Below are the code and all the weights of a small trained network. Each question names an input and a class and asks about switching units off, where a switched-off unit gives its printed mean instead of its output.

import numpy as np


def w(rows, s, z=0):
    codes = np.array(rows[::2]) - 128.0
    scale = np.full(codes.shape[1], s)
    scale[-1] = z or s
    return codes * scale


def norm(h):
    return h / np.sqrt((h * h).mean(-1, keepdims=True) + 1e-5)


def f(y):
    return np.maximum(y, 0)


def log_softmax(a):
    a = a - a.max(-1, keepdims=True)
    return a - np.log(np.exp(a).sum(-1, keepdims=True))


def net(x, mask):
    res = np.array(x, float).reshape(1, 5) / 4 @ E
    u = 0
    for l in range(2):
        y = f(norm(res) @ A[l][:, :-1].T + A[l][:, -1])
        res = res + np.where(mask[u : u + 8], y, B[l][:, -1]) @ B[l][:, :-1]
        u += 8
    return log_softmax(norm(res)[-1] @ U[:, :-1].T + U[:, -1])


A, B = {}, {}
E = w([
[143,185,234,63,136,105,82,121,189,46,131,136],'x0',
[125,129,132,133,126,130,123,124,119,127,122,121],'x1',
[133,129,126,128,131,128,128,127,129,127,132,131],'x2',
[182,111,66,20,141,104,86,73,165,81,45,71],'x3',
[167,53,147,66,2,40,146,105,99,80,176,53],'x4',
],0.0063)
A[0] = w([
[133,147,166,117,130,129,112,129,138,108,127,147,123],'L0N0',
[120,124,63,177,148,137,133,137,117,173,97,116,162],'L0N1',
[153,118,154,114,54,90,118,123,128,121,186,89,1],'L0N2',
[156,120,2,71,150,122,102,112,145,129,38,93,45],'L0N3',
[146,152,169,132,208,144,108,124,149,132,90,153,125],'L0N4',
[119,121,29,163,149,137,142,119,104,155,126,112,202],'L0N5',
[140,36,25,146,44,112,143,125,75,157,164,105,83],'L0N6',
[136,131,50,34,140,132,116,107,144,92,41,93,121],'L0N7',
],0.0095,0.0025)
B[0] = w([
[95,116,72,212,71,113,184,159,92,136,148,97,158],'L0N0',
[172,88,205,88,146,104,111,167,137,102,117,221,213],'L0N1',
[78,76,180,115,94,130,159,131,71,88,97,197,191],'L0N2',
[16,82,110,24,164,177,243,111,120,87,75,171,241],'L0N3',
[81,172,52,128,129,100,172,137,130,167,163,99,200],'L0N4',
[157,63,184,139,99,135,66,102,54,157,119,184,223],'L0N5',
[90,254,55,164,159,117,143,147,194,137,164,60,252],'L0N6',
[241,131,90,173,134,94,13,126,128,155,65,158,242],'L0N7',
],0.0082,0.011)
A[1] = w([
[155,81,110,100,151,209,119,92,145,65,61,164,151],'L1N0',
[220,86,218,180,170,172,38,147,114,214,159,171,213],'L1N1',
[82,130,179,70,146,111,126,146,112,144,166,166,64],'L1N2',
[145,200,2,95,198,143,119,90,206,152,50,14,56],'L1N3',
[131,43,250,107,91,195,179,89,122,71,158,67,2],'L1N4',
[125,197,113,179,169,179,159,138,194,166,233,32,65],'L1N5',
[97,179,134,162,98,113,118,140,117,138,170,80,191],'L1N6',
[237,39,157,67,78,115,63,71,133,85,89,62,61],'L1N7',
],0.011,0.00093)
B[1] = w([
[82,117,217,131,140,173,167,134,132,187,231,68,226],'L1N0',
[162,158,54,133,63,99,120,107,163,21,116,71,216],'L1N1',
[168,92,114,129,106,126,91,110,116,123,108,107,178],'L1N2',
[211,109,84,204,21,110,73,131,120,2,146,149,253],'L1N3',
[151,54,73,88,184,219,108,102,139,129,105,168,151],'L1N4',
[94,136,235,71,159,104,148,119,128,200,118,66,217],'L1N5',
[134,144,130,106,204,141,128,128,138,197,110,157,197],'L1N6',
[62,236,165,150,191,88,172,162,138,240,148,101,186],'L1N7',
],0.0094,0.012)
U = w([
[179,148,49,205,46,102,64,108,143,17,153,93,248],'0',
[60,219,212,135,180,76,146,127,142,236,166,39,104],'1',
[83,2,127,71,186,230,132,86,96,145,124,190,2],'2',
],0.0077,0.00097)

Each question gives the input, the list of numbers given to net, and the class t.
The units are the neurons (one row each of A and B). Each row of codes is followed by its name. A weight is (code - 128) times the scale printed after its matrix; where a second scale follows, it is the last column's (A, B and U).
mask holds one flag per neuron, layer by layer. A switched-off neuron (its flag False) gives its mean, the last column of its row in B, instead of its output. The means were averaged over made-up inputs and are rounded, as every weight is.
A unit's drop is (log p(t) with every unit on - log p(t) with that unit switched off) / (log p(t) with every unit on - log p(t) with every unit switched off).
The circuit of an input: a set's keep is (log p(t) with only the set's units on - log p(t) with every unit switched off) / (log p(t) with every unit on - log p(t) with every unit switched off). Starting from the 12 units with the biggest drops (on a tie, the unit counted first), units are removed one at a time, each time the one whose removal leaves the highest keep (on an exact tie, the one counted first), for as long as the keep stays at least 0.8.
units of the circuit, in order: the units of the circuit, biggest drop first
k most important neurons: the k neurons with the biggest drops, biggest first
k most important neurons of layer l: the k neurons of layer l with the biggest drops, biggest first
drop when u is switched off: that unit's drop, to one decimal
input [-5,-8,-3,6,-4], class 2: units of the circuit, in order : [L0N3]
input [-2,-7,8,0,3], class 1: 3 most important neurons : [L0N6 L1N5 L0N7]
input [4,-6,-2,4,1], class 1: 2 most important neurons : [L0N6 L1N7]
input [0,-7,6,6,0], class 2: 2 most important neurons : [L0N3 L0N6]
input [-1,0,-1,-7,-6], class 0: units of the circuit, in order : [L0N3 L1N1]
input [6,-3,1,-1,2], class 2: units of the circuit, in order : [L0N6 L1N4]
input [-3,8,-3,-2,-2], class 0: 2 most important neurons : [L1N1 L0N3]
input [-6,-4,-5,-4,0], class 0: 3 most important neurons : [L0N5 L0N1 L1N1]
input [-6,-3,6,-4,-1], class 0: 2 most important neurons : [L0N5 L0N1]
input [-8,-7,1,5,0], class 2: 2 most important neurons of layer 0 : [L0N3 L0N5]
input [-1,0,-5,1,-7], class 2: 2 most important neurons of layer 0 : [L0N7 L0N6]
input [-2,-3,-5,-1,1], class 1: 3 most important neurons : [L0N6 L0N7 L1N5]
input [5,2,-4,1,4], class 1: 2 most important neurons : [L1N7 L0N3]
input [7,-4,5,3,7], class 1: units of the circuit, in order : [L1N7]
input [-8,1,-4,0,-5], class 0: 3 most important neurons of layer 0 : [L0N5 L0N2 L0N3]
input [-8,-8,1,2,-5], class 2: 2 most important neurons : [L0N3 L1N3]
input [-3,1,-8,0,-5], class 0: 2 most important neurons : [L1N1 L0N3]
input [-5,-1,7,2,-5], class 2: 2 most important neurons : [L0N3 L1N3]
input [-5,-4,-7,-8,-1], class 0: drop when L1N1 is switched off : 0.4
input [4,7,4,2,-4], class 0: units of the circuit, in order : [L1N3]
input [-4,-7,-4,5,-2], class 2: drop when L0N3 is switched off : 1.9
input [-3,8,6,-2,8], class 1: drop when L0N6 is switched off : 3.3
input [-7,7,-4,-5,8], class 1: drop when L1N3 is switched off : 0.0
